Below are the code and all the weights of a small trained network. Each question names an input and a class and asks about switching units off, where a switched-off unit gives its printed mean instead of its output.

import numpy as np


def w(rows, s, z=0):
    codes = np.array(rows[::2]) - 128.0
    scale = np.full(codes.shape[1], s)
    scale[-1] = z or s
    return codes * scale


def f(y):
    return y / 2 * (1 + np.tanh(0.7978845608 * (y + 0.044715 * y**3)))


def log_softmax(a):
    a = a - a.max(-1, keepdims=True)
    return a - np.log(np.exp(a).sum(-1, keepdims=True))


def net(x, mask):
    res = np.array(x, float).reshape(1, 8) / 4 @ E
    y = f(res @ A[0][:, :-1].T + A[0][:, -1])
    res = res + np.where(mask, y, B[0][:, -1]) @ B[0][:, :-1]
    return log_softmax(res[-1] @ U[:, :-1].T + U[:, -1])


A, B = {}, {}
E = w([
[134,106,127,253,114,106,135],'x0',
[161,102,129,135,167,128,126],'x1',
[157,104,51,12,220,182,111],'x2',
[76,187,163,114,46,2,131],'x3',
[213,110,156,131,106,179,143],'x4',
[128,126,69,124,192,96,218],'x5',
[201,69,217,133,155,129,175],'x6',
[108,153,206,149,114,181,83],'x7',
],0.009)
A[0] = w([
[127,133,29,117,157,182,179,254],'neuron 1',
[141,143,129,82,79,249,113,134],'neuron 2',
[2,144,109,231,126,169,126,214],'neuron 3',
[75,180,83,179,33,24,136,210],'neuron 4',
[141,92,172,95,60,85,194,146],'neuron 5',
[152,128,130,230,73,185,155,94],'neuron 6',
],0.022,0.0033)
B[0] = w([
[115,122,118,62,116,70,122,214],'neuron 1',
[124,172,117,106,122,178,117,187],'neuron 2',
[144,180,155,82,132,177,134,209],'neuron 3',
[142,173,139,112,127,249,95,254],'neuron 4',
[114,186,160,104,135,170,139,187],'neuron 5',
[121,79,129,190,129,91,134,200],'neuron 6',
],0.02,0.028)
U = w([
[120,209,129,92,67,160,120,237],'0',
[102,136,85,79,100,20,162,87],'1',
[125,126,184,254,73,121,171,44],'2',
[114,95,41,201,35,135,38,3],'3',
],0.0076,0.0046)

Each question gives the input, the list of numbers given to net, and the class t.
The units are the neurons (one row each of A and B). Each row of codes is followed by its name. A weight is (code - 128) times the scale printed after its matrix; where a second scale follows, it is the last column's (A, B and U).
mask holds one flag per neuron, in row order. A switched-off neuron (its flag False) gives its mean, the last column of its row in B, instead of its output. The means were averaged over made-up inputs and are rounded, as every weight is.
A unit's drop is (log p(t) with every unit on - log p(t) with that unit switched off) / (log p(t) with every unit on - log p(t) with every unit switched off).
The circuit of an input: a set's keep is (log p(t) with only the set's units on - log p(t) with every unit switched off) / (log p(t) with every unit on - log p(t) with every unit switched off). Starting from all 6 units, units are removed one at a time, each time the one whose removal leaves the highest keep (on an exact tie, the one counted first), for as long as the keep stays at least 0.8.
units of the circuit, in order: the units of the circuit, biggest drop first
top k neurons: the k neurons with the biggest drops, biggest first
drop of u: that unit's drop, to one decimal
input [2,5,4,3,-4,3,3,5], class 1: units of the circuit, in order => [neuron 4]
input [-6,2,-6,0,8,2,8,0], class 2: top 2 neurons => [neuron 4; neuron 3]
input [-5,8,1,-7,4,5,-8,3], class 1: units of the circuit, in order => [neuron 4; neuron 1]
input [2,0,-3,-7,3,0,-3,4], class 2: top 4 neurons => [neuron 6; neuron 4; neuron 5; neuron 1]
input [-2,0,-8,-2,-2,-6,5,7], class 2: top 3 neurons => [neuron 6; neuron 4; neuron 1]
input [-6,5,-2,-4,-8,-3,6,-5], class 1: top 4 neurons => [neuron 4; neuron 3; neuron 2; neuron 5]
input [-2,-6,5,-7,6,5,-5,-2], class 1: top 2 neurons => [neuron 1; neuron 4]
input [-6,3,5,2,-5,-8,2,-8], class 1: top 3 neurons => [neuron 4; neuron 3; neuron 5]
input [-5,7,1,-1,0,8,6,-4], class 1: drop of neuron 4 => 0.3
input [4,3,1,-1,3,7,2,-1], class 1: drop of neuron 4 => 0.2
input [5,-2,7,0,2,8,6,-4], class 1: drop of neuron 3 => 0.0
